Below is a small trained network, with its code and all its weights. Each question gives an input and a class and asks what happens when units are switched off, that is, made to give their printed mean instead of their output.

import numpy as np


def w(rows, s, z=0):
    codes = np.array(rows[::2]) - 128.0
    scale = np.full(codes.shape[1], s)
    scale[-1] = z or s
    return codes * scale


def f(y):
    return y / 2 * (1 + np.tanh(0.7978845608 * (y + 0.044715 * y**3)))


def log_softmax(a):
    a = a - a.max(-1, keepdims=True)
    return a - np.log(np.exp(a).sum(-1, keepdims=True))


def net(x, mask):
    res = np.array(x, float).reshape(1, 7) / 4 @ E
    y = f(res @ A[0][:, :-1].T + A[0][:, -1])
    res = res + np.where(mask, y, B[0][:, -1]) @ B[0][:, :-1]
    return log_softmax(res[-1] @ U[:, :-1].T + U[:, -1])


A, B = {}, {}
E = w([
[129,126,132,131,125],'x0',
[191,64,2,71,122],'x1',
[129,125,132,129,126],'x2',
[132,127,127,128,129],'x3',
[128,128,125,130,128],'x4',
[217,199,153,112,44],'x5',
[47,172,35,171,65],'x6',
],0.0069)
A[0] = w([
[194,52,6,34,116,113],'neuron 0',
[187,87,194,78,156,254],'neuron 1',
[26,34,97,146,217,103],'neuron 2',
[39,187,32,175,45,104],'neuron 3',
[203,216,135,95,57,130],'neuron 4',
[218,198,144,100,1,97],'neuron 5',
],0.0065,0.0038)
B[0] = w([
[151,227,207,92,59,254],'neuron 0',
[142,177,25,176,178,252],'neuron 1',
[117,65,223,77,77,215],'neuron 2',
[241,103,135,217,231,220],'neuron 3',
[75,53,129,72,127,206],'neuron 4',
[98,1,151,81,128,223],'neuron 5',
],0.008,0.0046)
U = w([
[77,11,155,82,97,52],'0',
[101,163,95,130,133,253],'1',
[206,131,94,176,215,33],'2',
[85,157,100,120,117,193],'3',
[106,244,183,107,65,80],'4',
],0.011,0.0049)

Each question gives the input, the list of numbers given to net, and the class t.
The units are the neurons (one row each of A and B). Each row of codes is followed by its name. A weight is (code - 128) times the scale printed after its matrix; where a second scale follows, it is the last column's (A, B and U).
mask holds one flag per neuron, in row order. A switched-off neuron (its flag False) gives its mean, the last column of its row in B, instead of its output. The means were averaged over made-up inputs and are rounded, as every weight is.
A unit's drop is (log p(t) with every unit on - log p(t) with that unit switched off) / (log p(t) with every unit on - log p(t) with every unit switched off).
The circuit of an input: a set's keep is (log p(t) with only the set's units on - log p(t) with every unit switched off) / (log p(t) with every unit on - log p(t) with every unit switched off). Starting from all 6 units, units are removed one at a time, each time the one whose removal leaves the highest keep (on an exact tie, the one counted first), for as long as the keep stays at least 0.8.
units of the circuit, in order: the units of the circuit, biggest drop first
k most important neurons: the k neurons with the biggest drops, biggest first
drop when u is switched off: that unit's drop, to one decimal
input [-4,-6,6,-7,4,7,3], class 0: units of the circuit, in order	(neuron 5; neuron 4)
input [-5,-4,7,-3,-7,-7,5], class 0: 2 most important neurons	(neuron 2; neuron 1)
input [1,-1,2,3,6,1,4], class 2: 2 most important neurons	(neuron 3; neuron 0)
input [6,8,1,1,8,-5,0], class 4: 2 most important neurons	(neuron 0; neuron 5)
input [-3,5,3,7,-4,6,-2], class 0: 3 most important neurons	(neuron 5; neuron 4; neuron 3)
input [-2,-6,4,-2,5,6,-7], class 2: units of the circuit, in order	(neuron 1)
input [6,8,6,6,-7,0,7], class 4: 2 most important neurons	(neuron 0; neuron 1)
input [6,7,1,7,-4,2,7], class 2: 2 most important neurons	(neuron 3; neuron 2)
input [-5,-5,5,-3,0,1,6], class 2: 2 most important neurons	(neuron 3; neuron 0)
input [5,-4,2,1,2,6,-6], class 0: 4 most important neurons	(neuron 5; neuron 4; neuron 3; neuron 0)
input [-6,7,3,6,-5,3,5], class 4: 2 most important neurons	(neuron 0; neuron 1)
input [6,-2,-1,8,-4,6,-1], class 0: 3 most important neurons	(neuron 5; neuron 4; neuron 0)
input [0,2,3,7,4,0,4], class 2: 3 most important neurons	(neuron 3; neuron 2; neuron 4)
input [6,4,-2,0,-2,7,3], class 0: 3 most important neurons	(neuron 5; neuron 4; neuron 1)
input [-2,3,-2,2,3,-1,-1], class 4: most important neuron	(neuron 3)
input [-6,-5,7,5,-1,7,-1], class 0: 3 most important neurons	(neuron 5; neuron 4; neuron 0)
input [-1,3,4,-6,-4,-1,6], class 2: drop when neuron 3 is switched off	1.1
input [-1,5,-6,3,0,6,7], class 2: drop when neuron 1 is switched off	-0.4
input [-3,-2,5,-4,7,6,3], class 0: drop when neuron 1 is switched off	0.1
input [4,1,2,2,-2,-3,8], class 2: drop when neuron 3 is switched off	1.0
